Here is a tiny trained network, its code and every weight. The questions are about switching its units off for an input and a target symbol, where a switched-off unit gives its printed mean instead of its output.

import numpy as np


def w(rows, s, z=0):
    codes = np.array(rows[::2]) - 128.0
    scale = np.full(codes.shape[1], s)
    scale[-1] = z or s
    return codes * scale


def f(y):
    return y / 2 * (1 + np.tanh(0.7978845608 * (y + 0.044715 * y**3)))


def softmax(a):
    e = np.exp(a - a.max(-1, keepdims=True))
    return e / e.sum(-1, keepdims=True)


def log_softmax(a):
    a = a - a.max(-1, keepdims=True)
    return a - np.log(np.exp(a).sum(-1, keepdims=True))


def net(x, mask):
    ids = ['αδελστφ'.index(c) for c in x.split()]
    T = len(ids)
    res = E[ids] + P[:T]
    u = 0
    for l in range(3):
        q, k, v = (res @ M[l].T for M in (Q, K, V))
        z = softmax(np.where(np.tri(T) > 0, q @ k.T / 3**0.5, -1e9)) @ v
        res = res + np.where(mask[u], z, O[l][:, -1]) @ O[l][:, :-1]
        u += 1
        y = f(res @ A[l][:, :-1].T + A[l][:, -1])
        res = res + np.where(mask[u : u + 12], y, B[l][:, -1]) @ B[l][:, :-1]
        u += 12
    return log_softmax(res[-1] @ U[:, :-1].T + U[:, -1])


Q, K, V, O, A, B = {}, {}, {}, {}, {}, {}
E = w([
[110,179,106,105,36,141,163,83,142,38],'α',
[112,57,126,76,102,241,158,102,139,162],'δ',
[153,86,139,90,109,156,215,200,230,171],'ε',
[185,114,174,135,171,66,86,163,142,128],'λ',
[128,135,111,183,193,78,195,128,133,85],'σ',
[141,171,175,96,74,2,216,146,156,113],'τ',
[218,178,134,61,55,180,114,149,131,75],'φ',
],0.019)
P = w([
[128,212,89,142,80,89,73,186,2,110],'0',
[128,108,158,170,157,183,124,93,175,82],'1',
[153,140,61,139,136,173,127,74,141,137],'2',
[144,138,74,149,137,170,133,112,136,119],'3',
[136,135,63,142,102,159,104,110,139,111],'4',
[139,157,75,142,129,159,135,148,131,124],'5',
[138,165,77,148,121,162,123,144,138,110],'6',
[135,157,60,133,96,161,110,136,133,110],'7',
[135,152,73,137,111,154,128,159,129,102],'8',
[128,154,54,133,99,145,126,172,124,109],'9',
],0.0085)
Q[0] = w([
[49,22,155,77,201,192,137,65,182,142],'L0H1',
[90,64,128,86,127,253,95,185,123,164],'L0H1',
[104,49,73,103,140,202,177,94,218,180],'L0H1',
],0.0062)
K[0] = w([
[128,66,157,77,125,192,216,35,196,95],'L0H1',
[3,90,114,155,157,86,172,75,180,241],'L0H1',
[88,117,80,107,156,252,183,108,167,178],'L0H1',
],0.0065)
V[0] = w([
[114,101,140,209,106,82,82,121,97,84],'L0H1',
[67,115,122,153,162,181,229,99,216,170],'L0H1',
[118,116,83,210,76,119,2,176,168,206],'L0H1',
],0.0046)
O[0] = w([
[96,78,125,104,179,152,184,70,194,66,116],'L0H1',
[62,132,138,166,91,82,91,177,209,189,2],'L0H1',
[102,109,120,118,148,143,187,254,95,138,69],'L0H1',
],0.01,0.0039)
A[0] = w([
[100,125,90,103,212,70,61,94,81,198,150],'L0N1',
[90,167,79,179,129,99,187,69,184,106,173],'L0N2',
[70,220,142,164,207,43,148,118,87,2,167],'L0N3',
[122,196,89,129,175,148,163,105,179,133,145],'L0N4',
[76,91,139,114,166,193,119,80,101,191,53],'L0N5',
[49,226,49,128,89,143,139,108,189,121,139],'L0N6',
[77,115,140,156,134,69,73,210,179,186,14],'L0N7',
[163,188,110,71,191,131,118,108,144,129,84],'L0N8',
[129,48,177,101,154,206,125,191,27,215,168],'L0N9',
[133,85,194,151,96,104,137,63,65,51,94],'L0N10',
[175,149,92,181,162,74,203,171,131,32,198],'L0N11',
[95,139,209,130,244,114,2,101,188,145,2],'L0N12',
],0.0067,0.0032)
B[0] = w([
[228,124,208,150,228,148,45,200,143,111,126],'L0N1',
[43,107,69,113,139,101,139,210,157,104,176],'L0N2',
[84,175,39,132,134,191,98,109,147,177,229],'L0N3',
[67,3,136,154,81,73,119,169,95,88,146],'L0N4',
[81,142,95,114,114,144,118,89,92,137,128],'L0N5',
[167,109,178,160,153,171,195,163,138,85,159],'L0N6',
[120,193,85,103,128,195,139,140,125,70,140],'L0N7',
[124,108,140,132,162,92,179,125,145,79,149],'L0N8',
[73,149,157,148,142,244,69,107,190,150,144],'L0N9',
[111,187,95,86,148,110,165,182,163,108,177],'L0N10',
[168,85,124,35,131,189,77,102,164,161,246],'L0N11',
[124,68,93,90,127,116,63,210,41,145,130],'L0N12',
],0.0071,0.012)
Q[1] = w([
[154,62,151,95,145,211,78,78,191,79],'L1H1',
[145,104,201,125,182,91,166,44,96,164],'L1H1',
[67,75,189,194,132,58,254,22,102,146],'L1H1',
],0.0065)
K[1] = w([
[98,132,173,53,111,55,126,183,105,114],'L1H1',
[135,20,118,79,171,129,149,100,199,92],'L1H1',
[127,2,150,229,106,99,168,88,187,166],'L1H1',
],0.0074)
V[1] = w([
[76,247,176,118,18,41,85,169,91,58],'L1H1',
[67,160,99,3,94,9,80,89,174,232],'L1H1',
[197,206,231,180,147,103,164,210,85,90],'L1H1',
],0.0047)
O[1] = w([
[146,68,159,173,143,132,217,33,164,63,176],'L1H1',
[98,126,171,50,204,190,146,144,182,175,253],'L1H1',
[192,2,154,115,96,80,121,110,139,151,35],'L1H1',
],0.0079,0.0061)
A[1] = w([
[140,180,154,109,122,114,132,154,148,103,238],'L1N1',
[168,162,68,117,155,131,169,140,102,135,62],'L1N2',
[120,127,83,197,132,147,106,116,98,69,181],'L1N3',
[78,152,83,116,96,127,81,162,102,156,11],'L1N4',
[135,65,167,182,88,123,78,160,145,151,115],'L1N5',
[109,82,144,119,132,216,113,99,109,130,45],'L1N6',
[186,102,88,96,139,181,148,207,172,129,251],'L1N7',
[127,174,140,95,189,161,128,82,74,105,144],'L1N8',
[172,41,193,180,193,77,164,153,91,54,156],'L1N9',
[180,98,166,59,130,145,75,176,139,155,62],'L1N10',
[122,109,75,131,64,111,172,105,102,174,43],'L1N11',
[162,164,204,168,254,94,62,163,109,120,173],'L1N12',
],0.008,0.0017)
B[1] = w([
[189,94,152,173,67,146,137,40,86,185,172],'L1N1',
[94,112,184,144,148,153,96,72,166,74,178],'L1N2',
[103,1,87,116,128,141,72,166,161,154,137],'L1N3',
[148,169,150,129,161,99,105,160,155,125,149],'L1N4',
[212,115,120,95,120,165,20,54,68,107,131],'L1N5',
[171,197,143,71,177,149,92,97,83,152,164],'L1N6',
[145,117,132,153,40,9,53,113,159,133,255],'L1N7',
[141,124,45,173,120,66,94,165,185,70,190],'L1N8',
[94,184,92,95,70,123,42,152,120,111,140],'L1N9',
[85,136,108,149,74,60,177,110,91,149,164],'L1N10',
[158,173,206,103,158,150,131,135,172,86,133],'L1N11',
[51,163,141,69,15,142,123,161,122,127,159],'L1N12',
],0.0068,0.015)
Q[2] = w([
[138,83,91,159,255,116,197,119,139,117],'L2H1',
[148,97,251,169,244,107,131,220,51,191],'L2H1',
[143,170,134,163,84,197,81,10,63,189],'L2H1',
],0.0055)
K[2] = w([
[38,2,179,137,83,118,167,153,71,164],'L2H1',
[146,98,204,174,121,31,137,17,162,201],'L2H1',
[77,108,128,117,81,103,74,21,186,85],'L2H1',
],0.005)
V[2] = w([
[166,44,129,21,21,110,252,140,98,172],'L2H1',
[189,150,67,58,77,86,124,164,209,53],'L2H1',
[159,180,184,132,217,87,98,75,127,219],'L2H1',
],0.0043)
O[2] = w([
[160,138,206,110,74,160,128,109,171,163,61],'L2H1',
[94,166,202,171,255,89,94,137,173,89,249],'L2H1',
[154,137,122,126,156,98,110,82,190,153,90],'L2H1',
],0.0096,0.016)
A[2] = w([
[128,253,44,122,138,71,183,125,94,147,43],'L2N1',
[163,186,85,162,86,155,202,123,54,121,84],'L2N2',
[165,115,93,161,112,130,124,61,181,75,163],'L2N3',
[144,170,231,22,79,113,161,106,111,117,72],'L2N4',
[156,143,70,233,147,129,56,195,90,135,116],'L2N5',
[170,65,164,212,109,81,100,18,108,65,198],'L2N6',
[122,109,113,134,87,120,156,213,201,123,197],'L2N7',
[68,77,18,170,62,87,147,57,121,165,119],'L2N8',
[91,147,108,185,188,177,97,76,76,179,87],'L2N9',
[86,51,92,109,154,131,138,152,91,74,5],'L2N10',
[178,160,196,12,70,105,146,106,69,208,15],'L2N11',
[167,149,62,144,156,182,117,85,126,110,119],'L2N12',
],0.0068,0.003)
B[2] = w([
[153,88,186,121,162,190,156,81,182,185,249],'L2N1',
[187,164,205,104,113,179,149,79,85,119,126],'L2N2',
[146,35,115,68,109,109,167,187,69,176,255],'L2N3',
[120,132,52,169,147,115,154,94,160,153,180],'L2N4',
[137,97,137,155,94,158,110,103,81,91,243],'L2N5',
[177,109,154,165,162,134,127,86,126,190,210],'L2N6',
[60,177,140,172,133,162,103,81,103,172,197],'L2N7',
[110,148,189,68,131,229,158,114,71,135,170],'L2N8',
[135,148,172,113,120,152,101,114,96,91,180],'L2N9',
[155,151,219,96,143,123,41,149,176,132,177],'L2N10',
[62,119,110,254,67,116,145,188,160,129,125],'L2N11',
[163,100,158,128,134,148,198,146,178,119,179],'L2N12',
],0.0068,0.0077)
U = w([
[98,96,220,95,61,180,198,165,188,1,3],'α',
[121,131,162,63,115,195,111,43,114,171,233],'δ',
[94,75,141,215,78,132,144,97,214,183,127],'ε',
[119,145,165,32,71,48,41,99,143,122,33],'λ',
[100,20,96,149,218,130,116,153,151,207,101],'σ',
[132,181,177,52,149,84,205,80,215,137,237],'τ',
[226,88,210,130,127,111,129,68,170,107,2],'φ',
],0.004,0.0019)

Each question gives the input, a string of symbols that net reads in full, and the target symbol t.
The units are the heads (3 rows each of Q, K, V and O) and the neurons (one row each of A and B). Each row of codes is followed by its name. A weight is (code - 128) times the scale printed after its matrix; where a second scale follows, it is the last column's (O, A, B and U).
mask holds one flag per unit, layer by layer, with each layer's heads first. A switched-off unit (its flag False) gives its mean, the last column of its rows in O or B, instead of its output. The means were averaged over made-up inputs and are rounded, as every weight is.
A unit's drop is (log p(t) with every unit on - log p(t) with that unit switched off) / (log p(t) with every unit on - log p(t) with every unit switched off).
The circuit of an input: a set's keep is (log p(t) with only the set's units on - log p(t) with every unit switched off) / (log p(t) with every unit on - log p(t) with every unit switched off). Starting from the 12 units with the biggest drops (on a tie, the unit counted first), units are removed one at a time, each time the one whose removal leaves the highest keep (on an exact tie, the one counted first), for as long as the keep stays at least 0.8.
circuit, biggest first: the units of the circuit, biggest drop first
unit that matters most: the unit with the biggest drop
top k neurons: the k neurons with the biggest drops, biggest first
top k neurons in layer l: the k neurons of layer l with the biggest drops, biggest first
drop of u: that unit's drop, to one decimal
input φ ε λ, target λ: unit that matters most -> L1N9
input φ ε α σ, target φ: circuit, biggest first -> L1H1, L0N11
input λ τ τ δ ε δ, target λ: circuit, biggest first -> L0H1, L1H1, L2N1
input φ τ λ ε λ τ τ λ τ, target φ: circuit, biggest first -> L1H1, L0H1, L0N11
input λ λ λ λ α λ τ σ, target λ: top 3 neurons in layer 0 -> L0N11, L0N4, L0N2
input δ σ α δ λ τ α λ, target δ: top 2 neurons -> L0N9, L1N12
input φ λ ε τ λ τ, target φ: circuit, biggest first -> L0H1, L1H1, L0N11
input δ λ ε τ, target δ: top 2 neurons -> L2N8, L0N11
input ε δ λ, target ε: top 3 neurons in layer 1 -> L1N8, L1N12, L1N10
input δ σ τ λ τ δ φ δ ε λ, target δ: top 2 neurons -> L0N9, L2N8
input φ σ α, target α: top 2 neurons -> L1N7, L1N1
input ε λ α, target α: top 3 neurons in layer 1 -> L1N7, L1N10, L1N1
input λ λ σ φ ε, target λ: top 2 neurons -> L1N7, L1N5
input α τ τ τ λ ε λ, target α: top 3 neurons -> L1N12, L0N3, L1N7
input σ δ τ σ ε σ φ, target φ: top 2 neurons -> L0N3, L2N6
input τ σ τ τ τ τ δ, target τ: top neuron -> L0N3
input λ λ τ σ α τ φ σ, target λ: top 2 neurons in layer 2 -> L2N10, L2N1
input τ τ τ φ λ ε, target ε: top 2 neurons -> L2N7, L1N7
input α δ σ α λ δ τ δ, target α: top 3 neurons in layer 0 -> L0N11, L0N3, L0N6
input τ ε φ λ λ λ τ φ τ δ, target τ: top neuron -> L1N6
input σ τ φ φ, target σ: top 2 neurons in layer 2 -> L2N3, L2N6
input δ ε λ ε ε, target δ: top 3 neurons in layer 0 -> L0N9, L0N10, L0N2
input δ λ ε, target δ: top 3 neurons -> L2N8, L0N9, L1N7
input δ τ λ τ, target δ: top 4 neurons in layer 0 -> L0N11, L0N9, L0N10, L0N3
input σ φ σ λ τ τ τ, target σ: top 2 neurons -> L0N3, L0N11
input α λ λ α σ τ σ σ σ δ, target α: top 2 neurons -> L0N11, L0N3
input τ δ δ σ τ φ, target φ: top neuron -> L2N6
input α ε ε, target ε: drop of L1N7 -> 0.1
input λ α δ σ δ, target λ: drop of L1N7 -> -0.2
